Below are the code and all the weights of a small trained network. Each question names an input and a class and asks about switching units off, where a switched-off unit gives its printed mean instead of its output.

import numpy as np


def w(rows, s, z=0):
    codes = np.array(rows[::2]) - 128.0
    scale = np.full(codes.shape[1], s)
    scale[-1] = z or s
    return codes * scale


def norm(h):
    return h / np.sqrt((h * h).mean(-1, keepdims=True) + 1e-5)


def f(y):
    return y / 2 * (1 + np.tanh(0.7978845608 * (y + 0.044715 * y**3)))


def log_softmax(a):
    a = a - a.max(-1, keepdims=True)
    return a - np.log(np.exp(a).sum(-1, keepdims=True))


def net(x, mask):
    res = np.array(x, float).reshape(1, 7) / 4 @ E
    u = 0
    for l in range(3):
        y = f(norm(res) @ A[l][:, :-1].T + A[l][:, -1])
        res = res + np.where(mask[u : u + 12], y, B[l][:, -1]) @ B[l][:, :-1]
        u += 12
    return log_softmax(norm(res)[-1] @ U[:, :-1].T + U[:, -1])


A, B = {}, {}
E = w([
[174,86,189,163,97,103,199,158,160,153,158,87],'x0',
[127,113,125,109,106,136,112,112,121,137,117,111],'x1',
[112,169,136,123,96,87,90,125,142,177,153,119],'x2',
[185,93,111,168,136,141,61,165,133,171,113,129],'x3',
[127,111,51,141,106,89,157,116,166,139,107,137],'x4',
[84,116,105,157,43,90,140,210,11,128,101,139],'x5',
[117,127,129,138,123,135,127,122,127,130,120,123],'x6',
],0.011)
A[0] = w([
[144,81,200,131,132,155,120,58,231,114,148,147,72],'0.n1',
[142,73,9,130,94,91,182,100,192,141,173,100,54],'0.n2',
[152,45,106,114,156,228,184,157,128,57,132,104,40],'0.n3',
[133,96,254,128,154,155,106,123,85,120,180,110,53],'0.n4',
[169,79,222,113,74,138,203,151,173,175,111,93,39],'0.n5',
[131,23,124,114,121,201,180,119,111,77,113,153,86],'0.n6',
[160,45,159,190,126,137,50,129,144,146,119,149,31],'0.n7',
[105,218,130,134,87,119,99,172,186,188,169,97,90],'0.n8',
[117,188,171,82,41,135,222,50,153,46,159,90,3],'0.n9',
[121,156,190,97,139,171,94,146,91,119,177,76,46],'0.n10',
[77,168,200,118,34,74,74,100,191,196,170,128,29],'0.n11',
[208,126,99,187,116,171,63,191,174,128,144,72,14],'0.n12',
],0.0081,0.0033)
B[0] = w([
[131,177,72,99,133,173,138,155,130,155,113,5,250],'0.n1',
[100,153,171,171,54,147,141,125,189,111,18,189,206],'0.n2',
[210,152,151,163,165,55,133,75,52,121,93,120,195],'0.n3',
[123,135,139,162,49,140,160,125,186,129,29,181,224],'0.n4',
[74,109,137,203,112,106,87,119,164,44,233,144,253],'0.n5',
[190,169,121,132,188,24,134,151,78,100,111,123,192],'0.n6',
[107,78,155,85,181,126,118,185,112,162,127,136,177],'0.n7',
[203,108,127,140,191,78,137,89,72,108,76,107,189],'0.n8',
[100,24,152,90,211,127,103,210,117,208,121,174,235],'0.n9',
[120,142,118,111,65,104,136,126,178,103,33,158,186],'0.n10',
[200,174,143,140,182,28,145,124,67,111,104,118,214],'0.n11',
[89,55,143,112,166,131,126,144,107,196,119,160,189],'0.n12',
],0.012,0.0055)
A[1] = w([
[221,155,124,144,132,99,144,62,83,137,162,143,33],'1.n1',
[183,153,92,112,123,183,142,138,176,135,180,70,8],'1.n2',
[186,81,114,131,130,192,130,131,109,216,189,183,2],'1.n3',
[95,176,107,161,116,126,137,186,62,119,184,111,80],'1.n4',
[156,92,168,170,83,137,142,109,148,124,226,121,55],'1.n5',
[59,130,176,51,143,110,241,90,105,140,161,137,73],'1.n6',
[137,88,148,162,83,124,178,129,140,139,182,82,36],'1.n7',
[175,153,144,110,65,149,156,113,161,130,110,186,91],'1.n8',
[104,147,66,97,138,183,30,58,102,66,167,181,45],'1.n9',
[170,148,152,121,151,160,119,66,164,126,188,140,94],'1.n10',
[149,166,251,124,118,196,88,135,96,111,129,126,57],'1.n11',
[171,94,144,139,6,133,156,199,61,107,159,139,101],'1.n12',
],0.013,0.0022)
B[1] = w([
[165,120,95,126,133,96,106,111,91,117,129,95,184],'1.n1',
[72,133,131,95,134,159,137,75,142,129,122,106,173],'1.n2',
[164,81,151,113,119,134,101,134,97,121,151,161,143],'1.n3',
[143,119,142,86,136,174,137,91,154,150,99,67,184],'1.n4',
[107,164,118,148,123,110,113,162,123,70,230,153,166],'1.n5',
[166,48,118,153,135,158,52,112,103,174,127,168,171],'1.n6',
[87,173,159,147,122,141,103,174,90,75,167,163,169],'1.n7',
[137,117,183,114,61,156,116,110,142,95,129,141,160],'1.n8',
[102,170,171,190,110,120,121,205,144,47,250,146,189],'1.n9',
[109,112,151,106,138,135,191,97,74,133,90,89,147],'1.n10',
[124,108,53,159,78,73,141,111,193,151,83,161,154],'1.n11',
[115,144,120,85,168,167,155,71,170,146,118,63,254],'1.n12',
],0.014,0.0082)
A[2] = w([
[153,59,191,168,124,97,217,119,154,161,199,116,150],'2.n1',
[104,155,139,121,43,143,164,119,169,142,38,225,87],'2.n2',
[86,99,30,166,66,137,162,92,197,148,67,200,67],'2.n3',
[179,161,116,73,135,234,169,21,192,167,196,88,73],'2.n4',
[180,115,82,161,195,165,172,98,67,95,113,158,23],'2.n5',
[141,223,130,54,100,9,86,93,143,254,185,139,70],'2.n6',
[52,44,110,85,191,122,101,200,106,224,138,207,138],'2.n7',
[48,117,109,112,91,142,160,125,78,136,108,130,91],'2.n8',
[188,12,138,118,116,182,84,216,126,226,149,157,1],'2.n9',
[98,126,112,90,203,178,105,102,179,173,133,82,130],'2.n10',
[120,138,93,39,101,230,202,94,105,209,170,45,13],'2.n11',
[200,49,60,148,162,193,123,136,116,83,114,137,73],'2.n12',
],0.0097,0.0027)
B[2] = w([
[139,204,35,74,108,191,48,135,79,142,128,168,201],'2.n1',
[199,137,71,141,54,172,107,135,221,142,156,101,230],'2.n2',
[185,148,219,102,76,122,115,123,161,98,87,161,203],'2.n3',
[91,107,148,99,121,120,174,170,117,143,78,58,225],'2.n4',
[179,134,136,134,106,73,94,107,112,178,142,98,168],'2.n5',
[204,97,100,150,174,122,179,92,76,81,99,134,164],'2.n6',
[87,63,128,115,124,201,139,119,116,214,175,161,254],'2.n7',
[145,82,174,129,227,113,105,137,182,178,126,107,144],'2.n8',
[93,59,131,95,137,143,119,57,98,141,153,245,217],'2.n9',
[72,117,133,107,93,110,183,142,86,136,108,89,230],'2.n10',
[62,167,145,111,195,129,177,126,163,119,101,84,232],'2.n11',
[135,132,108,131,125,95,148,84,90,145,137,163,157],'2.n12',
],0.012,0.007)
U = w([
[45,133,137,88,194,170,189,106,107,142,100,22,225],'0',
[107,32,124,118,177,181,95,94,57,204,170,217,188],'1',
[231,150,92,171,197,49,117,79,22,102,108,107,106],'2',
[81,192,124,199,135,153,87,174,119,32,255,148,80],'3',
[181,136,141,142,55,167,115,103,211,121,69,153,3],'4',
],0.01,0.0012)

Each question gives the input, the list of numbers given to net, and the class t.
The units are the neurons (one row each of A and B). Each row of codes is followed by its name. A weight is (code - 128) times the scale printed after its matrix; where a second scale follows, it is the last column's (A, B and U).
mask holds one flag per neuron, layer by layer. A switched-off neuron (its flag False) gives its mean, the last column of its row in B, instead of its output. The means were averaged over made-up inputs and are rounded, as every weight is.
A unit's drop is (log p(t) with every unit on - log p(t) with that unit switched off) / (log p(t) with every unit on - log p(t) with every unit switched off).
The circuit of an input: a set's keep is (log p(t) with only the set's units on - log p(t) with every unit switched off) / (log p(t) with every unit on - log p(t) with every unit switched off). Starting from the 12 units with the biggest drops (on a tie, the unit counted first), units are removed one at a time, each time the one whose removal leaves the highest keep (on an exact tie, the one counted first), for as long as the keep stays at least 0.8.
units of the circuit, in order: the units of the circuit, biggest drop first
k most important neurons: the k neurons with the biggest drops, biggest first
top k neurons in layer l: the k neurons of layer l with the biggest drops, biggest first
input [4,-1,5,0,-5,4,7], class 2: units of the circuit, in order -> 0.n11
input [-8,5,5,-7,4,-4,1], class 3: 2 most important neurons -> 1.n9, 0.n12
input [-4,-6,3,-8,-5,7,-5], class 1: 3 most important neurons -> 1.n6, 0.n5, 0.n1
input [4,2,-5,0,-6,-1,8], class 4: 2 most important neurons -> 0.n4, 0.n10
input [8,-6,8,-6,1,7,5], class 2: units of the circuit, in order -> 0.n11, 2.n6
input [2,-8,7,8,-7,8,-3], class 0: top 3 neurons in layer 1 -> 1.n12, 1.n4, 1.n6
input [2,7,-7,-7,0,5,-1], class 1: 3 most important neurons -> 0.n9, 1.n6, 0.n11
input [8,-6,-8,4,-4,-1,-6], class 2: 4 most important neurons -> 0.n3, 0.n6, 1.n1, 1.n9
input [-3,-7,2,6,7,-7,-2], class 0: 2 most important neurons -> 0.n1, 0.n4
input [-3,6,5,4,-5,-2,-7], class 2: top 3 neurons in layer 0 -> 0.n11, 0.n8, 0.n9
input [2,-1,2,6,0,-5,5], class 1: 2 most important neurons -> 0.n12, 0.n7
input [-4,1,-5,5,6,3,7], class 4: top 3 neurons in layer 0 -> 0.n9, 0.n2, 0.n11
input [-7,5,2,-7,-3,-1,-4], class 1: 4 most important neurons -> 1.n6, 0.n9, 0.n5, 2.n7
input [7,8,2,5,6,1,-1], class 3: units of the circuit, in order -> 0.n5, 1.n5
input [8,4,5,-6,-8,6,-8], class 3: units of the circuit, in order -> 0.n5
input [0,4,7,-5,-8,-6,6], class 4: 4 most important neurons -> 0.n4, 0.n10, 0.n6, 0.n3
input [4,-1,-6,-6,-4,-3,-3], class 1: 3 most important neurons -> 0.n9, 0.n11, 0.n8
input [4,2,7,-6,5,-2,-4], class 2: 4 most important neurons -> 0.n11, 0.n8, 0.n12, 0.n7
input [4,6,4,-2,-7,-6,-7], class 4: 3 most important neurons -> 0.n4, 0.n10, 1.n12
input [-7,-4,-1,3,3,-3,-2], class 3: units of the circuit, in order -> 1.n9
input [7,-4,2,0,7,5,0], class 3: top 2 neurons in layer 0 -> 0.n5, 0.n4
input [-8,-2,-1,7,2,8,2], class 0: top 2 neurons in layer 1 -> 1.n4, 1.n12
input [4,2,-7,-4,7,-2,-3], class 2: top 2 neurons in layer 0 -> 0.n6, 0.n3
input [-6,-7,4,-6,-6,-5,8], class 1: top 2 neurons in layer 1 -> 1.n6, 1.n12
